Here is a tiny trained network, its code and every weight. The questions are about switching its units off for an input and a class, where a switched-off unit gives its printed mean instead of its output.

import numpy as np


def w(rows, s, z=0):
    codes = np.array(rows[::2]) - 128.0
    scale = np.full(codes.shape[1], s)
    scale[-1] = z or s
    return codes * scale


def norm(h):
    return h / np.sqrt((h * h).mean(-1, keepdims=True) + 1e-5)


def f(y):
    return np.maximum(y, 0)


def log_softmax(a):
    a = a - a.max(-1, keepdims=True)
    return a - np.log(np.exp(a).sum(-1, keepdims=True))


def net(x, mask):
    res = np.array(x, float).reshape(1, 4) / 4 @ E
    u = 0
    for l in range(2):
        y = f(norm(res) @ A[l][:, :-1].T + A[l][:, -1])
        res = res + np.where(mask[u : u + 3], y, B[l][:, -1]) @ B[l][:, :-1]
        u += 3
    return log_softmax(norm(res)[-1] @ U[:, :-1].T + U[:, -1])


A, B = {}, {}
E = w([
[112,132,143,111,125,111,137,130,114],'x0',
[170,4,175,150,52,142,218,177,120],'x1',
[130,91,240,126,55,208,136,145,158],'x2',
[111,78,119,126,111,68,46,158,156],'x3',
],0.012)
A[0] = w([
[102,144,184,155,87,156,143,157,184,142],'L0N0',
[57,205,232,131,102,236,54,73,206,89],'L0N1',
[53,135,168,120,58,131,2,137,215,7],'L0N2',
],0.0073,0.012)
B[0] = w([
[167,128,134,97,104,131,60,75,115,224],'L0N0',
[91,170,56,178,148,100,190,192,119,255],'L0N1',
[105,67,148,152,143,196,155,1,137,162],'L0N2',
],0.016,0.0054)
A[1] = w([
[115,24,90,165,107,6,107,132,184,160],'L1N0',
[46,148,57,139,235,98,85,44,138,143],'L1N1',
[253,96,92,95,154,101,237,116,67,3],'L1N2',
],0.0078,0.012)
B[1] = w([
[106,203,122,127,174,119,139,173,139,216],'L1N0',
[152,59,177,121,80,157,130,116,129,255],'L1N1',
[121,88,153,59,125,75,1,184,184,149],'L1N2',
],0.018,0.011)
U = w([
[130,95,143,117,112,196,169,18,101,254],'0',
[131,99,179,66,108,114,4,171,173,46],'1',
[87,216,58,157,150,116,229,199,107,74],'2',
],0.017,0.0051)

Each question gives the input, the list of numbers given to net, and the class t.
The units are the neurons (one row each of A and B). Each row of codes is followed by its name. A weight is (code - 128) times the scale printed after its matrix; where a second scale follows, it is the last column's (A, B and U).
mask holds one flag per neuron, layer by layer. A switched-off neuron (its flag False) gives its mean, the last column of its row in B, instead of its output. The means were averaged over made-up inputs and are rounded, as every weight is.
A unit's drop is (log p(t) with every unit on - log p(t) with that unit switched off) / (log p(t) with every unit on - log p(t) with every unit switched off).
The circuit of an input: a set's keep is (log p(t) with only the set's units on - log p(t) with every unit switched off) / (log p(t) with every unit on - log p(t) with every unit switched off). Starting from all 6 units, units are removed one at a time, each time the one whose removal leaves the highest keep (on an exact tie, the one counted first), for as long as the keep stays at least 0.8.
units of the circuit, in order: the units of the circuit, biggest drop first
top k neurons: the k neurons with the biggest drops, biggest first
k most important neurons of layer l: the k neurons of layer l with the biggest drops, biggest first
drop when u is switched off: that unit's drop, to one decimal
input [-5,0,7,2], class 0: 2 most important neurons of layer 1 => L1N0, L1N2
input [-1,0,7,-8], class 2: top 3 neurons => L0N1, L1N1, L0N2
input [3,-3,6,-1], class 2: top neuron => L0N1
input [-4,-3,-5,0], class 0: units of the circuit, in order => L1N1, L1N2
input [-8,1,-8,-4], class 1: units of the circuit, in order => L0N1, L1N2
input [7,3,-5,-6], class 1: top 2 neurons => L1N2, L0N1
input [-4,1,-1,-6], class 1: top 2 neurons => L0N1, L1N2
input [-1,2,-8,-5], class 1: units of the circuit, in order => L1N2, L0N1
input [4,3,0,3], class 2: top 2 neurons => L1N0, L1N1
input [6,-4,-7,-2], class 0: drop when L1N1 is switched off => 0.2
input [-1,-6,2,-4], class 2: drop when L0N1 is switched off => 9.3
input [-2,4,-3,-4], class 1: drop when L1N2 is switched off => 1.2
